Below are the code and all the weights of a small trained network. Each question names an input and a target symbol and asks about switching units off, where a switched-off unit gives its printed mean instead of its output.

import numpy as np


def w(rows, s, z=0):
    codes = np.array(rows[::2]) - 128.0
    scale = np.full(codes.shape[1], s)
    scale[-1] = z or s
    return codes * scale


def softmax(a):
    e = np.exp(a - a.max(-1, keepdims=True))
    return e / e.sum(-1, keepdims=True)


def log_softmax(a):
    a = a - a.max(-1, keepdims=True)
    return a - np.log(np.exp(a).sum(-1, keepdims=True))


def net(x, mask):
    ids = ['αδεζηθλμξπστφψω'.index(c) for c in x.split()]
    T = len(ids)
    res = E[ids] + P[:T]
    u = 0
    for l in range(3):
        r = res
        for j in range(2):
            rows = slice(2 * j, 2 * j + 2)
            q, k, v = (r @ M[l][rows].T for M in (Q, K, V))
            z = softmax(np.where(np.tri(T) > 0, q @ k.T / 2**0.5, -1e9)) @ v
            o = O[l][rows]
            res = res + np.where(mask[u + j], z, o[:, -1]) @ o[:, :-1]
        u += 2
    return log_softmax(res[-1] @ U[:, :-1].T + U[:, -1])


Q, K, V, O = {}, {}, {}, {}
E = w([
[106,135,90,161,88,142],'α',
[73,101,87,108,47,133],'δ',
[111,138,93,165,88,145],'ε',
[110,123,97,162,103,138],'ζ',
[70,139,93,135,65,163],'η',
[99,112,83,134,67,126],'θ',
[168,31,153,116,131,42],'λ',
[102,131,92,159,88,140],'μ',
[87,92,88,131,74,120],'ξ',
[130,253,49,146,223,23],'π',
[111,147,95,166,85,146],'σ',
[109,134,92,166,96,145],'τ',
[111,141,190,168,175,204],'φ',
[109,141,91,165,85,146],'ψ',
[106,124,91,165,85,138],'ω',
],0.014)
P = w([
[231,81,28,149,157,229],'0',
[13,95,183,254,103,79],'1',
[69,85,154,221,93,97],'2',
[82,98,131,179,105,98],'3',
[106,117,123,154,98,96],'4',
[127,123,119,140,87,83],'5',
[137,135,115,119,85,76],'6',
[162,149,108,114,70,61],'7',
],0.0064)
Q[0] = w([
[187,94,195,97,226,108],'L0H0',
[166,160,152,70,253,146],'L0H0',
[141,92,255,217,109,129],'L0H1',
[224,90,178,66,177,130],'L0H1',
],0.0091)
K[0] = w([
[155,30,190,63,191,133],'L0H0',
[89,33,204,134,146,191],'L0H0',
[153,227,115,90,255,82],'L0H1',
[89,149,204,117,143,33],'L0H1',
],0.0075)
V[0] = w([
[120,125,229,77,220,150],'L0H0',
[197,157,48,140,200,15],'L0H0',
[140,70,253,79,41,179],'L0H1',
[49,150,150,189,95,200],'L0H1',
],0.0052)
O[0] = w([
[167,217,149,72,149,94,4],'L0H0',
[100,65,108,106,253,110,127],'L0H0',
[215,177,187,120,132,102,122],'L0H1',
[140,183,133,209,64,120,158],'L0H1',
],0.0076,0.0032)
Q[1] = w([
[124,9,149,157,176,108],'L1H0',
[225,244,139,111,201,111],'L1H0',
[84,140,43,162,116,152],'L1H1',
[116,94,83,101,123,138],'L1H1',
],0.011)
K[1] = w([
[148,9,104,134,117,62],'L1H0',
[166,220,183,171,246,99],'L1H0',
[138,134,76,91,128,175],'L1H1',
[164,138,121,102,105,107],'L1H1',
],0.014)
V[1] = w([
[116,125,55,87,78,91],'L1H0',
[147,174,176,168,184,180],'L1H0',
[44,136,152,142,98,70],'L1H1',
[254,106,120,115,152,135],'L1H1',
],0.0088)
O[1] = w([
[147,198,143,208,220,116,188],'L1H0',
[90,24,14,54,21,107,1],'L1H0',
[59,48,131,88,3,62,153],'L1H1',
[247,165,121,98,237,190,105],'L1H1',
],0.006,0.0058)
Q[2] = w([
[147,117,90,50,118,163],'L2H0',
[47,187,104,228,116,137],'L2H0',
[70,184,97,193,250,69],'L2H1',
[81,141,184,252,107,134],'L2H1',
],0.011)
K[2] = w([
[156,14,186,180,50,126],'L2H0',
[60,219,65,139,27,148],'L2H0',
[143,127,25,182,206,45],'L2H1',
[112,254,56,220,200,240],'L2H1',
],0.01)
V[2] = w([
[161,94,151,117,175,46],'L2H0',
[109,132,93,143,165,174],'L2H0',
[162,2,131,156,111,72],'L2H1',
[131,102,78,98,89,9],'L2H1',
],0.0096)
O[2] = w([
[81,131,107,90,67,112,110],'L2H0',
[148,162,155,102,130,159,184],'L2H0',
[194,110,140,165,93,203,133],'L2H1',
[143,150,189,81,113,253,2],'L2H1',
],0.012,0.0071)
U = w([
[50,54,103,103,196,176,71],'α',
[134,123,119,110,132,132,26],'δ',
[205,158,171,124,77,188,226],'ε',
[115,151,141,90,144,127,118],'ζ',
[122,138,142,106,133,138,80],'η',
[34,107,32,116,35,67,134],'θ',
[129,124,134,113,132,136,39],'λ',
[206,139,151,202,229,113,246],'μ',
[129,122,126,116,131,133,16],'ξ',
[114,171,163,72,175,127,156],'π',
[126,124,128,115,133,136,26],'σ',
[122,135,136,108,133,140,62],'τ',
[146,104,115,115,3,134,206],'φ',
[139,132,128,114,122,129,15],'ψ',
[126,120,126,120,123,127,3],'ω',
],0.0073,0.0045)

Each question gives the input, a string of symbols that net reads in full, and the target symbol t.
The units are the heads (2 rows each of Q, K, V and O). Each row of codes is followed by its name. A weight is (code - 128) times the scale printed after its matrix; where a second scale follows, it is the last column's (O and U).
mask holds one flag per head, layer by layer. A switched-off head (its flag False) gives its mean, the last column of its rows in O, instead of its output. The means were averaged over made-up inputs and are rounded, as every weight is.
A unit's drop is (log p(t) with every unit on - log p(t) with that unit switched off) / (log p(t) with every unit on - log p(t) with every unit switched off).
The circuit of an input: a set's keep is (log p(t) with only the set's units on - log p(t) with every unit switched off) / (log p(t) with every unit on - log p(t) with every unit switched off). Starting from all 6 units, units are removed one at a time, each time the one whose removal leaves the highest keep (on an exact tie, the one counted first), for as long as the keep stays at least 0.8.
units of the circuit, in order: the units of the circuit, biggest drop first
most important unit: the unit with the biggest drop
heads that matter: for each layer, one digit per head in row order, 1 if its drop is at least 0.15 and else 0, layers parted by /
drop of u: that unit's drop, to one decimal
input ξ α ξ δ, target μ: heads that matter -> 10 / 10 / 10
input μ λ μ λ δ λ ε, target μ: units of the circuit, in order -> [L1H0 L2H0]
input σ δ α μ μ η, target μ: units of the circuit, in order -> [L2H0 L1H0]
input α λ ξ, target μ: heads that matter -> 00 / 10 / 10
input λ λ ξ δ λ λ, target ε: units of the circuit, in order -> [L2H1]
input π σ λ, target α: units of the circuit, in order -> [L0H1 L0H0]
input ζ φ λ ξ λ, target θ: heads that matter -> 11 / 01 / 11
input μ δ φ δ δ α, target μ: heads that matter -> 10 / 10 / 10
input λ λ ω τ δ λ, target φ: units of the circuit, in order -> [L2H0 L2H1 L0H1]
input ξ δ μ λ θ, target μ: units of the circuit, in order -> [L2H0 L1H0]
input θ ψ λ λ δ φ λ λ, target ε: heads that matter -> 11 / 01 / 01
input η α φ α σ φ θ φ, target φ: heads that matter -> 11 / 11 / 00
input π η ψ, target α: units of the circuit, in order -> [L0H0 L0H1]
input λ ω λ λ ε λ θ μ, target μ: units of the circuit, in order -> [L1H0 L0H0 L2H0]
input τ φ θ λ λ, target θ: units of the circuit, in order -> [L2H0 L0H1 L0H0]
input λ φ λ ω λ η ξ, target μ: most important unit -> L1H0
input ω λ φ ζ θ φ φ, target φ: units of the circuit, in order -> [L1H0 L0H0 L0H1]
input α φ λ δ φ δ σ, target μ: units of the circuit, in order -> [L1H0 L2H0]
input δ φ φ τ, target μ: units of the circuit, in order -> [L2H0 L1H0]
input δ φ φ ξ δ θ φ φ, target ε: units of the circuit, in order -> [L0H0 L1H0 L2H1 L0H1]
input π δ θ, target α: most important unit -> L0H0
input θ η φ λ ω φ λ α, target μ: units of the circuit, in order -> [L2H0 L0H0]
input λ λ λ λ δ δ α ε, target μ: heads that matter -> 10 / 10 / 00
input ω φ λ λ σ π, target π: heads that matter -> 00 / 00 / 01
input δ φ σ φ, target θ: drop of L0H0 -> 0.7
input δ ζ φ ζ λ δ φ, target θ: drop of L1H0 -> 1.0
input ψ δ λ ψ λ λ ζ, target μ: drop of L0H0 -> 0.2
input η λ η θ, target μ: drop of L1H0 -> 0.2
